Here is a tiny trained network, its code and every weight. The questions are about switching its units off for an input and a target symbol, where a switched-off unit gives its printed mean instead of its output.

import numpy as np


def w(rows, s, z=0):
    codes = np.array(rows[::2]) - 128.0
    scale = np.full(codes.shape[1], s)
    scale[-1] = z or s
    return codes * scale


def f(y):
    return np.maximum(y, 0)


def softmax(a):
    e = np.exp(a - a.max(-1, keepdims=True))
    return e / e.sum(-1, keepdims=True)


def log_softmax(a):
    a = a - a.max(-1, keepdims=True)
    return a - np.log(np.exp(a).sum(-1, keepdims=True))


def net(x, mask):
    ids = ['ΓΠαβδεζλτ'.index(c) for c in x.split()]
    T = len(ids)
    res = E[ids] + P[:T]
    u = 0
    for l in range(2):
        r = res
        for j in range(2):
            rows = slice(2 * j, 2 * j + 2)
            q, k, v = (r @ M[l][rows].T for M in (Q, K, V))
            z = softmax(np.where(np.tri(T) > 0, q @ k.T / 2**0.5, -1e9)) @ v
            o = O[l][rows]
            res = res + np.where(mask[u + j], z, o[:, -1]) @ o[:, :-1]
        u += 2
        y = f(res @ A[l][:, :-1].T + A[l][:, -1])
        res = res + np.where(mask[u : u + 8], y, B[l][:, -1]) @ B[l][:, :-1]
        u += 8
    return log_softmax(res[-1] @ U[:, :-1].T + U[:, -1])


Q, K, V, O, A, B = {}, {}, {}, {}, {}, {}
E = w([
[127,138,169,100,221,61,141,65,120,80,144],'Γ',
[64,157,164,105,127,88,106,55,104,63,108],'Π',
[111,95,146,116,154,92,129,63,162,32,105],'α',
[87,172,103,137,93,115,171,43,129,128,139],'β',
[111,132,61,124,181,122,236,104,127,135,134],'δ',
[145,119,83,144,82,105,101,134,226,82,118],'ε',
[20,70,164,215,204,174,107,141,163,226,103],'ζ',
[154,165,168,253,100,86,100,159,93,105,59],'λ',
[93,245,210,163,113,95,200,189,175,116,65],'τ',
],0.0068)
P = w([
[105,159,82,160,141,143,152,177,79,8,190],'0',
[106,174,95,166,133,129,135,136,145,75,164],'1',
[126,178,105,144,127,133,127,117,162,134,128],'2',
[147,146,124,117,99,105,141,107,171,158,95],'3',
[156,133,117,97,92,85,134,111,176,169,57],'4',
[163,119,109,89,92,78,143,111,180,166,3],'5',
],0.0063)
Q[0] = w([
[119,159,109,252,152,163,112,182,133,141,104],'0.h1',
[243,103,146,47,65,176,81,197,36,161,154],'0.h1',
[142,79,117,82,122,222,80,192,36,121,240],'0.h2',
[158,156,143,204,110,142,125,211,83,68,163],'0.h2',
],0.03)
K[0] = w([
[188,136,154,253,155,126,91,166,86,131,175],'0.h1',
[175,195,142,42,147,62,124,39,104,51,140],'0.h1',
[90,87,71,101,132,176,90,90,100,76,224],'0.h2',
[91,170,164,156,177,164,143,162,162,136,189],'0.h2',
],0.03)
V[0] = w([
[193,64,78,100,251,97,200,195,207,140,87],'0.h1',
[94,90,206,95,213,113,47,127,80,157,86],'0.h1',
[148,51,32,177,147,122,109,15,122,145,133],'0.h2',
[203,150,133,234,77,133,101,175,53,112,122],'0.h2',
],0.012)
O[0] = w([
[100,189,200,110,171,157,131,196,176,135,202,116],'0.h1',
[75,153,128,189,179,50,135,152,131,140,103,181],'0.h1',
[86,145,157,58,91,88,3,159,67,165,156,11],'0.h2',
[224,183,151,151,211,68,111,117,86,159,121,251],'0.h2',
],0.0061,0.0022)
A[0] = w([
[171,53,145,88,107,161,83,80,65,147,175,107],'0.n1',
[205,172,78,129,61,147,127,178,114,53,167,145],'0.n2',
[181,83,135,54,131,99,98,87,202,130,137,98],'0.n3',
[147,210,176,36,97,108,147,120,158,178,171,4],'0.n4',
[144,72,115,1,68,191,116,92,69,151,111,78],'0.n5',
[167,79,207,107,88,160,51,107,136,66,169,124],'0.n6',
[107,164,217,48,108,246,133,157,117,118,218,48],'0.n7',
[103,145,97,31,167,126,210,80,88,182,184,194],'0.n8',
],0.0093,0.002)
B[0] = w([
[101,171,165,128,120,157,131,62,156,141,158,166],'0.n1',
[139,155,148,100,91,114,109,127,180,160,118,252],'0.n2',
[142,187,132,197,72,105,137,158,104,157,108,177],'0.n3',
[137,69,85,169,115,146,109,135,96,107,77,159],'0.n4',
[92,165,151,230,103,193,90,79,121,129,175,197],'0.n5',
[101,127,27,120,151,71,78,169,167,101,101,171],'0.n6',
[138,160,215,86,139,204,113,255,79,91,49,165],'0.n7',
[121,158,180,132,121,93,90,115,162,68,97,198],'0.n8',
],0.0098,0.0027)
Q[1] = w([
[136,135,125,119,131,132,133,122,128,136,135],'1.h1',
[140,133,133,119,120,129,134,122,127,127,136],'1.h1',
[227,11,83,61,92,155,145,92,26,129,250],'1.h2',
[120,179,129,136,165,208,116,89,154,36,164],'1.h2',
],0.022)
K[1] = w([
[123,130,131,125,125,122,126,125,132,123,116],'1.h1',
[128,133,127,131,122,119,129,127,129,116,121],'1.h1',
[169,191,118,74,97,116,139,92,99,4,185],'1.h2',
[141,140,88,180,66,125,139,165,181,156,161],'1.h2',
],0.031)
V[1] = w([
[155,160,64,140,134,78,109,153,125,26,177],'1.h1',
[171,174,113,103,58,118,149,97,88,3,114],'1.h1',
[168,154,81,106,65,118,141,154,212,115,110],'1.h2',
[195,129,120,136,61,94,84,121,117,132,79],'1.h2',
],0.016)
O[1] = w([
[82,125,44,197,178,117,62,175,96,123,142,221],'1.h1',
[76,129,67,228,166,169,166,142,3,163,126,254],'1.h1',
[168,91,115,95,94,166,107,116,243,94,94,111],'1.h2',
[193,143,164,81,163,131,75,94,141,99,101,76],'1.h2',
],0.0063,0.0058)
A[1] = w([
[251,79,165,3,84,133,150,95,141,128,130,1],'1.n1',
[159,163,168,84,84,65,141,79,180,182,112,155],'1.n2',
[222,137,171,7,77,85,163,55,175,167,85,68],'1.n3',
[185,126,124,57,89,62,158,130,125,50,124,126],'1.n4',
[95,94,96,124,146,105,185,144,72,169,158,95],'1.n5',
[160,107,99,170,155,136,166,140,79,138,157,47],'1.n6',
[100,68,106,143,186,130,124,188,128,159,222,128],'1.n7',
[117,68,33,101,100,96,128,121,63,157,104,101],'1.n8',
],0.013,0.0061)
B[1] = w([
[104,157,85,10,151,178,149,44,77,170,16,137],'1.n1',
[125,106,135,70,168,163,128,83,102,167,85,196],'1.n2',
[134,93,144,254,123,109,111,202,146,86,238,162],'1.n3',
[122,202,110,98,57,68,152,141,132,121,106,139],'1.n4',
[172,124,203,145,116,137,85,144,169,114,162,255],'1.n5',
[95,120,155,60,89,114,131,126,148,147,139,229],'1.n6',
[144,165,68,102,92,77,156,129,98,93,100,232],'1.n7',
[127,65,129,147,194,136,127,135,166,150,143,191],'1.n8',
],0.013,0.0087)
U = w([
[135,160,155,162,72,53,135,181,158,92,174,206],'Γ',
[103,49,172,172,136,121,100,153,168,145,179,129],'Π',
[96,85,63,130,153,100,129,149,118,117,119,5],'α',
[94,128,105,159,77,144,114,66,107,141,164,61],'β',
[116,125,140,109,135,168,129,207,87,123,114,55],'δ',
[150,123,131,99,86,143,64,131,193,104,118,63],'ε',
[38,99,121,2,81,122,102,101,146,159,91,193],'ζ',
[230,147,116,124,210,98,121,92,72,167,93,191],'λ',
[156,110,100,152,152,152,244,99,177,99,90,148],'τ',
],0.0052,0.0027)

Each question gives the input, a string of symbols that net reads in full, and the target symbol t.
The units are the heads (2 rows each of Q, K, V and O) and the neurons (one row each of A and B). Each row of codes is followed by its name. A weight is (code - 128) times the scale printed after its matrix; where a second scale follows, it is the last column's (O, A, B and U).
mask holds one flag per unit, layer by layer, with each layer's heads first. A switched-off unit (its flag False) gives its mean, the last column of its rows in O or B, instead of its output. The means were averaged over made-up inputs and are rounded, as every weight is.
A unit's drop is (log p(t) with every unit on - log p(t) with that unit switched off) / (log p(t) with every unit on - log p(t) with every unit switched off).
The circuit of an input: a set's keep is (log p(t) with only the set's units on - log p(t) with every unit switched off) / (log p(t) with every unit on - log p(t) with every unit switched off). Starting from the 12 units with the biggest drops (on a tie, the unit counted first), units are removed one at a time, each time the one whose removal leaves the highest keep (on an exact tie, the one counted first), for as long as the keep stays at least 0.8.
circuit, biggest first: the units of the circuit, biggest drop first
most important unit: the unit with the biggest drop
k most important neurons: the k neurons with the biggest drops, biggest first
k most important neurons of layer l: the k neurons of layer l with the biggest drops, biggest first
which heads matter: for each layer, one digit per head in row order, 1 if its drop is at least 0.15 and else 0, layers parted by /
input ζ ζ β ε, target ζ: circuit, biggest first : (1.h1, 1.n2)
input α Π λ Π α, target λ: circuit, biggest first : (1.h2, 0.h2)
input ζ λ β, target Γ: most important unit : 1.h2
input Π ζ ζ δ, target ζ: 2 most important neurons : (1.n2, 0.n8)
input ε ε ζ ζ ζ, target Π: which heads matter : 10 / 11
input Γ Π ε λ, target λ: which heads matter : 01 / 01
input β ε α, target ε: 2 most important neurons of layer 0 : (0.n2, 0.n6)
input Γ ε ε λ τ, target τ: which heads matter : 01 / 01
input τ δ ε, target τ: circuit, biggest first : (0.h2, 1.n5)
input Γ Π Γ, target Π: 2 most important neurons of layer 1 : (1.n8, 1.n5)
input ε ε τ δ ε Γ, target ε: which heads matter : 11 / 01
input λ ζ Γ λ, target Π: circuit, biggest first : (1.h2, 0.h1, 1.n8, 1.n7)
input β Π ζ Γ, target Γ: circuit, biggest first : (1.h2, 0.h1, 1.n5, 1.n2)
input β Π δ Π, target δ: most important unit : 0.h1
input ζ β δ ζ λ, target λ: which heads matter : 01 / 11
input β λ Π Γ, target λ: which heads matter : 11 / 01
input ζ Π ε ζ, target ζ: circuit, biggest first : (1.h1, 0.h2, 1.n2)
input τ Π α β, target β: circuit, biggest first : (0.h1, 0.n5, 0.h2, 1.h1)
input ζ Π Π β ζ α, target ζ: 4 most important neurons of layer 1 : (1.n2, 1.n5, 1.n4, 1.n8)
input λ ζ τ ζ ε Γ, target ζ: circuit, biggest first : (1.h1, 0.h2, 1.n2)
input ζ Π Π δ, target Γ: circuit, biggest first : (1.h2, 1.n5, 1.n2)
input β ζ Γ λ ε ζ, target λ: most important unit : 0.h2
input ζ λ τ Π α Π, target Π: which heads matter : 00 / 01
input α Π ζ ζ ζ, target Π: 4 most important neurons of layer 1 : (1.n3, 1.n7, 1.n2, 1.n6)
